Here is a tiny trained network, its code and every weight. The questions are about switching its units off for an input and a class, where a switched-off unit gives its printed mean instead of its output.

import numpy as np


def w(rows, s, z=0):
    codes = np.array(rows[::2]) - 128.0
    scale = np.full(codes.shape[1], s)
    scale[-1] = z or s
    return codes * scale


def f(y):
    return np.maximum(y, 0)


def log_softmax(a):
    a = a - a.max(-1, keepdims=True)
    return a - np.log(np.exp(a).sum(-1, keepdims=True))


def net(x, mask):
    res = np.array(x, float).reshape(1, 6) / 4 @ E
    y = f(res @ A[0][:, :-1].T + A[0][:, -1])
    res = res + np.where(mask, y, B[0][:, -1]) @ B[0][:, :-1]
    return log_softmax(res[-1] @ U[:, :-1].T + U[:, -1])


A, B = {}, {}
E = w([
[140,97,199,63,48,137,134],'x0',
[175,24,174,244,192,104,85],'x1',
[135,133,169,116,113,153,33],'x2',
[139,89,120,72,155,178,88],'x3',
[116,99,124,104,146,122,194],'x4',
[174,142,167,150,119,138,224],'x5',
],0.011)
A[0] = w([
[149,78,208,184,77,24,176,191],'neuron 0',
[87,202,72,176,44,133,156,223],'neuron 1',
[50,136,78,91,153,138,180,156],'neuron 2',
[124,60,176,223,126,169,151,170],'neuron 3',
[129,159,102,180,194,189,61,227],'neuron 4',
[78,199,5,181,220,92,139,206],'neuron 5',
[254,58,183,198,162,106,175,121],'neuron 6',
[131,110,191,154,200,236,64,219],'neuron 7',
[133,86,137,151,94,61,219,231],'neuron 8',
[147,117,72,88,184,197,104,237],'neuron 9',
[122,166,63,86,179,112,146,174],'neuron 10',
[104,156,152,134,14,147,103,187],'neuron 11',
[145,136,123,66,72,205,194,252],'neuron 12',
[96,181,116,75,214,144,188,203],'neuron 13',
[123,89,109,72,102,152,95,201],'neuron 14',
[123,84,157,133,193,183,105,239],'neuron 15',
[177,148,202,158,51,117,129,245],'neuron 16',
[134,154,219,115,45,155,51,247],'neuron 17',
[141,192,111,188,185,69,136,217],'neuron 18',
[90,203,171,66,4,147,52,254],'neuron 19',
],0.0082,0.0031)
B[0] = w([
[168,176,133,135,168,41,204,192],'neuron 0',
[40,173,142,134,179,131,108,209],'neuron 1',
[85,110,85,83,98,247,182,188],'neuron 2',
[185,95,94,220,122,82,174,185],'neuron 3',
[172,136,74,201,119,86,76,186],'neuron 4',
[13,185,28,139,105,142,66,218],'neuron 5',
[197,74,67,184,61,53,220,203],'neuron 6',
[216,35,146,227,57,72,68,190],'neuron 7',
[85,170,113,44,107,124,232,193],'neuron 8',
[127,60,112,84,85,201,55,172],'neuron 9',
[85,149,139,91,91,156,94,179],'neuron 10',
[146,200,216,131,207,155,127,192],'neuron 11',
[50,88,198,42,95,139,137,222],'neuron 12',
[29,77,100,101,48,169,133,192],'neuron 13',
[146,74,180,113,140,172,105,175],'neuron 14',
[208,31,120,153,53,99,76,175],'neuron 15',
[199,184,188,206,176,122,213,186],'neuron 16',
[209,168,215,178,210,130,125,211],'neuron 17',
[50,147,3,184,162,77,135,183],'neuron 18',
[119,179,254,140,241,181,126,253],'neuron 19',
],0.0066,0.014)
U = w([
[79,136,113,40,58,208,216,233],'0',
[209,90,125,184,88,152,37,46],'1',
[181,146,99,157,96,101,250,8],'2',
[69,251,37,167,122,152,116,203],'3',
[158,224,254,136,166,184,144,165],'4',
],0.0078,0.0013)

Each question gives the input, the list of numbers given to net, and the class t.
The units are the neurons (one row each of A and B). Each row of codes is followed by its name. A weight is (code - 128) times the scale printed after its matrix; where a second scale follows, it is the last column's (A, B and U).
mask holds one flag per neuron, in row order. A switched-off neuron (its flag False) gives its mean, the last column of its row in B, instead of its output. The means were averaged over made-up inputs and are rounded, as every weight is.
A unit's drop is (log p(t) with every unit on - log p(t) with that unit switched off) / (log p(t) with every unit on - log p(t) with every unit switched off).
The circuit of an input: a set's keep is (log p(t) with only the set's units on - log p(t) with every unit switched off) / (log p(t) with every unit on - log p(t) with every unit switched off). Starting from the 12 units with the biggest drops (on a tie, the unit counted first), units are removed one at a time, each time the one whose removal leaves the highest keep (on an exact tie, the one counted first), for as long as the keep stays at least 0.8.
units of the circuit, in order: the units of the circuit, biggest drop first
k most important neurons: the k neurons with the biggest drops, biggest first
drop of u: that unit's drop, to one decimal
input [-4,7,6,1,2,7], class 2: 2 most important neurons	[neuron 6; neuron 0]
input [7,7,8,5,6,4], class 1: units of the circuit, in order	[neuron 7]
input [-5,5,-4,3,-1,0], class 1: units of the circuit, in order	[neuron 15; neuron 7]
input [-2,1,0,-2,-8,-8], class 1: units of the circuit, in order	[neuron 7; neuron 8]
input [1,-8,-2,8,-7,8], class 4: 2 most important neurons	[neuron 19; neuron 11]
input [8,6,3,-4,-6,-7], class 4: 2 most important neurons	[neuron 17; neuron 19]
input [-4,4,-4,-7,-2,1], class 3: 3 most important neurons	[neuron 5; neuron 18; neuron 7]
input [1,-5,-2,-4,-1,8], class 0: units of the circuit, in order	[neuron 17; neuron 12]
input [5,-4,-1,2,5,-5], class 4: 4 most important neurons	[neuron 19; neuron 5; neuron 8; neuron 6]
input [2,6,1,-4,-7,0], class 2: 2 most important neurons	[neuron 0; neuron 6]
input [-5,-3,8,4,6,4], class 1: 2 most important neurons	[neuron 8; neuron 7]
input [2,3,-6,4,-6,0], class 1: drop of neuron 18	0.1
input [-8,4,-1,-1,-7,4], class 3: drop of neuron 5	1.9
input [-5,6,-5,1,-8,5], class 2: units of the circuit, in order	[neuron 6]
input [-6,-6,3,-7,7,8], class 0: drop of neuron 12	0.2
input [-8,3,-4,7,-3,6], class 1: drop of neuron 18	-0.1
